Every row comes from one small tree of marks. Brackets hold a mark, then the marks that hang from it, in the order of their numbers. Every link used is in the known rows. Which tree was each row made from?
Known rows:
{Q402 {Q384 {Q28 Q175}}}: [ -71 -164 -274 -120 -145  318  -59   52   88  -40  -66  -14   82   52
  -17 -276  197  177 -196   61 -185 -108  251   86    4   37 -324   65
  -68  113  -31 -213  116  -28  351 -121  -95   36   -2  -56 -183  145]
{Q402 {Q384 {Q175 Q14 {Q342 Q28}}}}: [-320 -361 -405  -18 -236  316 -123  287   81 -111 -171  -29  -31   40
  -91 -217  356  182 -371    7 -172 -440  102  116   46   30 -405   78
 -207   10   22 -362  172  -60  257 -314  253 -134   -2   27 -238  141]
{Q59 {Q14 Q175} Q342}: [ -40   85    5 -134 -158  -39  269  -56  -22   -7  -48 -156  314 -181
  -59  205  -16  106   90  210  -15  340 -127   82 -178 -100 -246   70
  386 -134    4 -392   62   68 -369   91  164    2  -31  -52  -53  -24]
{Q175 Q342 {Q402 Q384}}: [ -59   20 -220   35  -67  332   17   28   16  -40  -65   71  -43 -103
  -61   53  137  296 -253   91 -102 -339  197   74   11   67 -191   29
 -135 -113  -47 -201  -30  -32  563  -68  120 -179  103 -117 -193  -75]
{Q59 Q14 {Q106 {Q173 Q713} {Q384 {Q175 Q28}}}}: [-373  238  334 -434  -60 -237  320   18   81   36    1 -125 -158  350
  -55 -151   40  101 -125  124 -283  -18 -135  125   35 -207   33  -19
  209  -72  -72  281  152  135   19  177  280  281  151  363  537  220]
{Q342 {Q28 {Q175 Q402}}}: [-271 -189   57   64  -92  196   61   95   42    9 -121   59  126 -121
   -9 -220  205  262 -204  185 -125   17   45   71   18  -65 -179  167
  231   -7  -54 -248  178   13  159 -109  248  183  -81  131 -163   50]
{Q106 {Q173 {Q59 Q14 Q342}} Q384 Q713}: [-193  466  270 -164  -16 -414  576  123  -77  -65    3 -133  -98  -62
  -79  153 -248  -84   63  132 -270  486 -453   58 -108 -261  149  -50
   20 -236  -17  255   32  133 -374  334  355  139  285  299  550  128]
{Q106 {Q59 Q14} Q713}: [ -84  428  260 -122 -105 -187  276    3 -125   14   49   60  -27  207
  -59  -21 -102  -60   -3   84   -8  335 -250  -21  -99 -226  219   -6
   33  -86  -45  324   45   53 -108  197   37  -33  121  229  205  213]
{Q175 {Q14 Q59} Q342}: [-280 -150 -386  114 -113  -72    0  184   65 -171  -29  191  -98 -231
   -2  149  117  295 -344   89   99 -299  160  124   73  -26 -148  -14
 -208 -143  -25 -297    5  -41 -107 -151  335 -245   44  -48 -117  107]
{Q384 {Q175 Q14 Q28 Q342 Q402}}: [-509 -407 -447   29  -49  218 -103  225  106  -50 -118  256  -77 -114
  -45 -157  367  614 -576  187 -160 -392  387  199  149  -75 -362  134
  -51  -68  -93 -140   91 -103  258 -279  276 -155  -40   83 -312  272]
{Q384 {Q28 {Q175 Q14 Q342}}}: [-444 -339 -434  -20 -221   55 -160  238   84 -112  -76  214   32  -42
  -19 -196  320  347 -485  140 -126 -276  409  141   75 -110 -431   95
  -44   52  -85 -182  185  -79  133 -144  188  -64  -62  115 -228  235]
{Q342 {Q28 Q59 {Q175 Q402}}}: [-190 -215 -213  100 -109   72  -33  130   38 -114  -79  132  184 -259
    2 -128  309  468 -287  246    2  -61  296  105   37  -42 -207  155
  146  -26  -75 -363  192   24   65 -133  250  192 -133   70 -224  197]
{Q173 Q59 {Q713 Q384}}: [-117   15   38  -60  -56  -99   74   68   -3  -22   83    0 -280  143
   65 -287  -94 -170  -54  -43 -280   29  -66  -21   33  -14   10  -75
 -180    3  -35   94   -3  -22  171    8 -222  -34  325  139  294 -143]
{Q14 {Q28 Q59} {Q175 Q342 {Q402 Q384}}}: [  41 -139 -645    3  -61  295 -253  -40   87 -293  -44   70  242 -389
 -162  176  240  516 -539  256   71 -298  287  160  -71   41 -436  135
  122 -277 -103 -558   70  -75  450 -191   86 -400   34 -269 -555   87]
{Q713 {Q173 {Q106 {Q59 Q342}} Q935} {Q402 Q384}}: [ -79  127   89 -130 -141  171  418  233  -79  144   56 -120 -429  109
  -13 -482 -109 -189 -140   -6 -385  303 -116   22 -141  -59  352 -151
 -249 -165    0   11 -254   28  145  -17 -278 -244  489  140  239 -500]
{Q14 Q28 Q59 Q175}: [ -26 -124 -216  -26   -2   41  -38 -114  126 -196  -14  -38  204 -280
  -84   92  -26  123 -276  131  127  100 -191  124  -70  -24 -168   74
  230 -239  -22 -423   54  -29 -129 -171   93 -344  -21 -165 -287   87]
{Q384 {Q28 {Q59 Q14 Q342} Q175}}: [-170  -52 -316 -159 -320 -121  252   69    9  -93  -41   14  353 -228
    9    8  249  439 -121  280  -48  159  454  180  -56 -106 -371   77
  170    1  -35 -456  188   60 -382   10  193  178 -187   38  -62  332]
{Q106 {Q713 Q173 {Q384 {Q175 Q14}} Q402}}: [-363 -392  252   28  -45   58   49  352   98  145    7 -305 -477  329
   44 -459   -7  343 -387   83 -277   14   33  -34  219  -29 -244 -173
 -202  -17    6  308   -5  -67  201  -59   47 -256  334   43   83  223]
{Q935 {Q59 Q342} Q106 Q713}: [-233   87  483 -128  189 -345   36   99  -82  366    5  117 -406   99
   84 -386  -85  -51  257  191 -120  283   96  -65  -79  -32   17   -8
  205   93  -32   66  -43  -31 -453  251 -163   54  177  178   75   36]
{Q384 {Q342 Q28 {Q175 {Q14 Q59} Q402}}}: [-491 -488  -61   82 -143  217  110  187   92 -168 -267   56   58 -302
  -29 -114  447  232 -448   19   -4 -188  -42  198   47    3 -167  102
  -40   59  -14 -503  116   32  -36 -484  551  -84  -37  100 -127  240]
{Q59 {Q14 Q28} {Q106 Q173 {Q384 Q175}} Q342}: [-226  135  255 -357  -44 -164  481 -113  103  150  -75 -335  176   29
 -147  135 -130  161   -4  236 -243  239 -318  182  -91 -196  -36  -28
  345 -172  -41   -5  196  135 -273  213  376  174   13  204  406  152]
{Q402 {Q384 {Q175 {Q14 Q28 {Q59 Q106}}} Q342}}: [-197 -342 -450 -161    2  351  -60  -51  228  -22 -154   14   58 -133
  -64 -139  191  378 -397   35    5 -265  250  221   30   37 -203  -15
 -193   69  -51 -424   94  -26  152 -413  136 -301   89 -183  -97  208]
{Q935 Q59 {Q713 {Q384 {Q342 {Q28 Q175}}} Q402}}: [-503 -325  355 -165 -128   53 -297  219   -2  266  -69 -271 -312  275
    1 -863  198   48  -87  148 -228  122 -200 -126  130  -44 -432  -14
   17  270  -31   65  155  -84   -2   11 -280  -67  202  119  -25  124]
{Q384 {Q175 Q14} Q342}: [-406 -351 -193  -47    4  155 -139   87  104   10 -129   23   60   -7
   -4 -260  287  261 -331  -77  -72  -94  238  109   86  -42 -229   -1
 -123  188  -21   61   21  -39   14 -342   52 -215  -51   42  -22  289]
{Q14 {Q28 Q175} Q59}: [-177 -100 -236   26  -79   55   14   16  109 -124  -18   57  177 -303
  -26  -36   13  195 -247  196   64   58   49   95   22  -58 -189   97
  175 -180  -29 -385  138  -38 -167 -167  166 -133  -30  -64 -192  110]
{Q384 {Q28 {Q59 Q14}} Q175}: [-205 -137 -209 -223 -230  -59  113  -36   35 -114  -23  -91  260  210
   11 -163  285  408 -228   71  -26  -33  372  208   43  -68 -202   27
  -46  113  -27 -109  154   64 -112 -174  -68  -62 -267   -3  -57  588]
{Q28 {Q59 {Q14 {Q175 Q402}} {Q106 Q384} Q342}}: [ -63   31   -4 -181   -5 -173  251 -235   76   92  -18 -103  369 -287
  -57  321   19  571  -83  418  -35  228   64  249 -110 -105 -212   24
  432 -100 -124 -370  147  183 -275  363  316  219  -41  -33  192   70]
{Q342 {Q175 Q28 Q402}}: [-193 -254  -56    6  -58  195   46  120    9  -41 -116   87   -4 -119
  -48  -61  259  145 -193  142 -116 -143   19   92   43   -5 -131  160
  131  -41  -45 -234  120  -14  160 -156  238  142  -10  102 -200   92]
{Q175 {Q14 {Q28 {Q59 Q106}}} Q342 {Q402 Q384}}: [  32 -203 -704   10   -8  228 -231   49  108 -147  -60  257    4 -307
  -96  245  202  679 -472  286   97 -511  579  197  -11   21 -230   79
  -70 -129 -151 -555   99  -62  364 -141  222  -78  146 -196 -341   71]
{Q59 {Q14 {Q175 {Q402 Q384}}} Q106 {Q342 Q28}}: [  76   17   33 -210 -175  291  401 -112   36   99 -177 -161  255 -132
 -101  147   79  290   62  311 -131  129 -114  170 -239  -30 -206  126
  379  -81  -52 -739  175  133   95   83  327  237   60  -82  -95 -166]
{Q106 {Q59 Q14} {Q713 Q173 Q384}}: [-137  272  308 -144 -144 -234  440   69 -111  142   74 -216 -316  239
  -19 -105 -117 -109 -135  130 -171  245 -437  -63  -51 -171  206  -89
  -21 -103  -70  473   36   70  172  243  -17 -230  367  222  312   86]
{Q106 Q59 {Q173 Q935} {Q384 Q28} {Q713 Q402}}: [-370  244  462 -274   16 -238  253  134    4   53   92  -43 -391  484
 -126 -530 -136 -112 -384  -32 -370  316 -381   47   46 -257  297 -229
 -281  -87  -51  787 -147   36  126  266 -137 -150  282  489  476  251]
{Q59 {Q14 Q175} {Q106 Q173} {Q342 Q28}}: [   6  180  195 -270 -192 -176  568   36  -11   19 -125 -211  127    2
 -133  237  -26   21  159  254  -73  271 -426   78 -265 -193   56   57
  381 -174  -42 -403  205  161 -183  170  462  300   48  149  125  -73]
{Q713 Q173 {Q384 Q175 Q342} Q402}: [-343 -411  196 -113 -152  224  103   85   88  238  -42 -483 -273  280
   21 -597  165  151 -313  -16 -296  -11  -90  -35  195   34 -234 -197
 -214  140   32  306   26  -15  373 -211 -176 -467  146  -49  122   65]
{Q935 {Q106 {Q384 {Q175 {Q14 Q28}}}} Q713}: [-522 -419  406 -161  236  -41 -322  -39  141  245  -64   11 -275   17
   11 -446   41  275 -362  168 -184  -28   13   72  116  -42 -319   73
  383  105    1  207   98  -88 -317   21 -204 -148  101  123   73  395]
{Q384 {Q28 {Q175 Q14}}}: [-317 -366 -290  -23  -87   98 -150  164  107  -58  -71  144   56  -16
   26 -241  229  337 -340  109 -111  -49  354  137   50  -83 -312   98
   36  144  -70 -148  130  -57    2 -174   45   91  -52   73 -183  289]
{Q173 {Q106 Q59} {Q713 Q384}}: [-188   97  291 -142  -66  -97   80   55    8   -2  112   -2 -340  241
   29 -327  -64 -135 -199 -121 -313   40 -205  -16  -40  -29  170 -105
 -123  -36  -99  333  -82  -38  349   79 -284  -44  361  297  435 -184]
{Q384 {Q28 {Q59 {Q106 {Q713 Q402}}} Q175} Q342}: [-184 -129  -11 -197 -167  -51  -76   90   92    3   -3  129  -29  191
   -5 -466  257  480 -345  135  -41   -2  580   40  135 -114 -257 -112
 -198  176  -90   38  202    6  161   65   80   41   -6   70   94  362]
{Q59 {Q106 Q173} Q342}: [ 106  194  160 -112   33 -191  485   61   23  144  -41    2 -148  -34
  -53  213 -147   79  188  126 -105  103  -69   25 -122  -76  246 -110
    0 -139  -45  -51   11   87   18  221  372  297  137  145  272 -154]

Write each row's tree:
[-236 -322 -358   14 -135  309  -35  180   86 -184 -183  -22   10 -251
  -36   -4  314   96 -286  -48   31 -258   63  124   21   99 -236    7
 -266   78   21 -484   25   -1   41 -437  276 -189  135 -133 -110  150] | {Q402 {Q384 {Q342 {Q175 {Q14 Q59}}}}}
[-136 -114 -251  125  -43   21  155  103   50    5  -45  188  226 -476
   25   58  169  633 -167  330  -50  108  523  136    0  -25 -262   61
  153 -127  -76 -405   63   18  -98   10  331  192  -74   14 -132   92] | {Q28 {Q59 Q342} {Q175 Q402}}
[-240  403  240 -234   74 -402  160  147 -139   77   47 -143 -237  450
   20  -99 -128  -92  224  189    6  308 -162  -45 -125 -211  316   33
  151   58 -119  313   26   57 -274   42 -188   50  130  168  104  233] | {Q935 {Q59 Q14} {Q106 Q173}}
[-242   58   55 -326 -170 -138  196 -176  -32   68  -93 -180  104  106
  -59 -200  100 -263    3   43 -173  147 -457  113  -63 -198   95   55
   38  232  -49    2  315  186 -222  103   44  103   36  195  487  -23] | {Q173 {Q59 Q14 {Q106 {Q384 {Q342 Q28}}}}}
[-221  -14 -256 -296  -16  -75   14 -221   56   21  -51   25  156 -228
  -51  100  302  521 -314  266   22 -156  193  208   58 -102 -151   70
  147  128 -148  -52  157  125  -57  113  153   92  -27   22  224  255] | {Q175 {Q28 {Q59 Q14 {Q106 {Q384 Q342}}}} Q402}
[-285 -340 -352  142  -92  416   18  223  145 -131 -174  110   22 -339
    8 -104  248  557 -393  227  -49 -169  186  186   33   33 -295  152
  -15  -48  -44 -657   93  -16  151 -353  351   67   82 -100 -322  148] | {Q342 {Q28 {Q175 {Q14 Q59} {Q402 Q384}}}}
[-256  228  498 -125  147 -315   34  -41  -16  214   81   88 -297  211
  -32 -289 -136 -146 -148   95 -189  265 -350  -49    5 -146  182  -86
   53   32  -61  683   65   22  -88  371  -98  -66  162  365  441  170] | {Q935 {Q106 Q59 Q384 Q713}}
[-453 -522  -77  -52  -75  275  -38   87   94  -80 -226   86   74  -54
  -26 -238  476  295 -497  -41 -146 -181  280  216   49  -19 -253   78
  -50  229  -72 -149   70  -14  238 -402  230  -86  -62  124 -141  359] | {Q384 Q28 {Q342 {Q175 Q14 Q402}}}
[ -62 -255 -193 -201  -70  -87   58  -72  126   52  -11   77   80  270
   17 -248  232  396 -202   53  -76 -194  470  200   70  -10  -39  -63
 -197  169  -85  -68  193   63  175  -34   -3   85 -207   50   46  380] | {Q384 {Q28 {Q59 Q106}} Q175}
[-123 -296 -434  -94 -144  198  248  125  205   52 -124  157    8 -242
   21  -58  135  519 -201  246 -150 -109  450  252  -31   27 -300  -19
 -140   38  -61 -708  135   21  -17  -77  356  202   88  -83  -54   75] | {Q402 {Q384 {Q28 {Q175 {Q14 {Q59 Q106 Q342}}}}}}
[-260 -260   91  -89   75  -79    7  143  137  192  -13  -10 -237  283
   11 -142  -45  347 -202   87 -192 -190  139   47  136  -25 -175 -103
 -178   89 -111  164  103  -27  222  155  111  102  242  123  246  215] | {Q59 {Q106 {Q713 {Q384 {Q175 Q14}}}}}
[-264   44  546 -233  -62  -80   96   80  113  -79   40 -228 -318  396
  -29 -420    1   49 -277  -76 -330  107 -119   48  101  -79  -58 -202
  -45  -36   40  416  -60   23  156   69   64   37  141  260  381  208] | {Q106 {Q173 {Q713 Q402}} {Q384 Q28}}
[-631  -60  496 -333   76 -224    3  -71    2  401   49  268 -360  246
   29 -836   47  -64 -337  180 -388  180  -53   57   34 -191   40   10
  188  206  -98  530   37   19  -93  332 -526  -81  177  479  357  198] | {Q173 {Q935 {Q106 Q59 {Q384 {Q28 Q175}}} Q713}}
[-268 -274   99  -87 -243  111   32  125  -20  -90 -205 -131  120  -32
  -87 -221  394 -327 -126 -114  -80 -114 -262   13  -19   -1 -156   83
   25  136   42 -231  217   45    3 -260  296    4  -88  197   15   50] | {Q384 {Q342 Q28 Q175}}
[-318 -431 -314  -97 -121  419 -157  165  115  -67 -232 -106   46  -19
  -66 -350  428  146 -351 -114 -146 -253   87  112   30   57 -354   58
 -196  217   32 -247  101  -36  192 -474  103 -172   -1    2 -133  226] | {Q402 {Q384 {Q175 Q14} {Q342 Q28}}}
